[[-20.2  11.6 -55.4   0.6]
 [ 11.7 -42.1 -14.5  51.3]
 [  0.0 -57.5  -5.7  78.7]
 [  1.8 -17.1 -30.5  45.5]
 [  0.0 -27.5 -43.4  23.8]]
->
[  0.6 -14.5 -57.5   1.8]

[[ 45.1 -34.6  20.7 -22.3]
 [ 69.1 -65.4  17.3 -44.7]]
->
[-22.3  17.3]

[[-65.6 -52.2 -10.2  26.0]
 [ 42.6 -46.9 -28.1 -57.1]
 [ 21.9   9.3  -9.2  58.5]
 [-77.5 -18.2 -57.9 -76.7]
 [ -7.2 -18.8   5.3 -46.2]]
->
[ 26.0 -28.1   9.3 -77.5]

[[ 38.7  74.3]
 [-36.0 -57.9]
 [ 34.6  67.1]]
->
[ 74.3 -36.0]

[[ 64.8 -26.2]
 [-54.3  21.8]]
->
[-26.2 -54.3]

[[-20.8  21.3 -15.4  23.5 -37.4]
 [ 50.4  14.6  58.8  13.7  -2.1]
 [ 27.2  14.0  19.5  -7.1 -40.2]
 [  5.6  31.6  43.9 -66.7  33.5]]
->
[-37.4  13.7  19.5  31.6]

[[67.7  3.1  0.8 -0.2 59.4]
 [49.6  1.6  0.2  0.6 40.0]
 [57.0  2.3  0.5  0.2 48.9]
 [ 8.4 -3.8  0.9  0.3 14.4]]
->
[59.4  0.6  0.5 -3.8]
---
[[-26.1  35.2 -27.6  22.8]
 [ 65.1 -40.8  65.0 -47.4]
 [ 12.8 -14.0  13.4  -8.3]
 [-39.5  18.1 -36.1  56.5]]
->
[[-40.8  65.0]
 [-14.0  13.4]]

[[-35.5  26.4  39.4  26.0 -18.2]
 [-61.8  63.1  81.5  62.6 -46.7]
 [ -7.4   7.2   6.8   5.4  -2.7]]
->
[[63.1 81.5]
 [ 7.2  6.8]]

[[  7.4 -35.5  35.0  36.2]
 [ 61.9 -56.7  53.0  20.6]
 [-50.3  16.9 -29.2 -32.3]
 [ -3.9 -27.1  15.4  -0.4]]
->
[[-56.7  53.0]
 [ 16.9 -29.2]]

[[ -6.8  44.1  15.9  16.8]
 [ -6.6 -71.9 -13.8  11.0]
 [ 17.8  38.2  40.9  53.5]
 [ 15.8 -39.4  41.1 -49.7]]
->
[[-71.9 -13.8]
 [ 38.2  40.9]]

[[ 13.3 -39.4  17.7  59.3 -33.2]
 [ 44.3 -31.8  48.2 -21.1  -3.5]
 [-50.6  33.0 -27.2 -30.8  12.0]]
->
[[-31.8  48.2]
 [ 33.0 -27.2]]

[[-16.9 -71.6 -15.8  65.1 -27.4]
 [-29.0  81.4 -14.2  21.1  16.9]
 [ 76.0   6.0  21.5 -42.8  36.2]
 [-63.3  60.2  16.1  23.2  28.4]]
->
[[ 81.4 -14.2]
 [  6.0  21.5]]

[[ 12.8 -63.8   2.3 -22.1  -1.4]
 [-36.2 -28.8  17.5 -13.9 -64.7]
 [-62.1  34.1 -28.3  42.5  29.1]
 [ 14.9 -57.9 -42.1 -64.8  16.5]]
->
[[-28.8  17.5]
 [ 34.1 -28.3]]

[[  0.8  -2.1   0.2   4.0]
 [ -3.2 -51.2   6.2  82.3]
 [ -1.2 -15.6   3.1  35.3]
 [ -0.3  -4.5   0.9  11.4]]
->
[[-51.2   6.2]
 [-15.6   3.1]]
---
[[ -4.0  -5.4   4.6]
 [ -2.4  -6.5  22.3]
 [ -5.4  -3.5  10.9]
 [-74.2  54.7 -38.7]]
->
[[-4.0 -5.4]
 [-2.4 -6.5]
 [-5.4 -3.5]]

[[-64.6   8.7 -37.4]
 [-70.5  15.7 -47.1]
 [-30.1   9.3 -22.7]
 [-44.7   6.3 -26.2]]
->
[[-64.6   8.7]
 [-70.5  15.7]
 [-30.1   9.3]]

[[  1.4 -13.2  20.5 -12.7 -12.9]
 [-32.0  79.6  -1.8 -20.6  43.7]
 [  3.3 -12.3  17.0 -19.2 -28.7]]
->
[[  1.4 -13.2]
 [-32.0  79.6]
 [  3.3 -12.3]]

[[ 34.1  65.3 -42.4  28.2]
 [ -3.5  15.1 -13.7   6.0]
 [  2.3  50.4 -30.0  31.4]]
->
[[34.1 65.3]
 [-3.5 15.1]
 [ 2.3 50.4]]

[[ -5.9   8.8  41.5]
 [-40.9  46.3  71.4]
 [  9.1  -5.9   4.8]
 [ 21.7 -20.1 -45.1]
 [-25.6  35.2  54.5]]
->
[[ -5.9   8.8]
 [-40.9  46.3]
 [  9.1  -5.9]]

[[ 18.9 -72.0  36.3  18.0 -52.5]
 [ 25.1 -49.1   4.4 -27.7  56.8]
 [  5.1  -8.4 -78.9  17.7  25.0]
 [ 11.8 -40.9 -38.9  19.5  -3.8]]
->
[[ 18.9 -72.0]
 [ 25.1 -49.1]
 [  5.1  -8.4]]

[[-38.6  70.6  11.0   7.9]
 [ 19.9 -16.7 -20.1 -24.3]
 [ 18.5 -25.0 -15.6 -11.3]
 [-17.7  34.3   5.4   3.1]
 [ 17.5 -22.3  -4.0 -10.3]]
->
[[-38.6  70.6]
 [ 19.9 -16.7]
 [ 18.5 -25.0]]

[[-14.6  59.0 -74.3  64.4]
 [-22.8  45.9 -82.9  72.9]
 [-21.2  52.5 -81.2  72.9]]
->
[[-14.6  59.0]
 [-22.8  45.9]
 [-21.2  52.5]]

[[-69.6 -67.2 -70.3]
 [ 11.6  11.5  19.9]
 [ 40.0  37.4  45.2]
 [-45.0 -43.2 -45.5]]
->
[[-69.6 -67.2]
 [ 11.6  11.5]
 [ 40.0  37.4]]
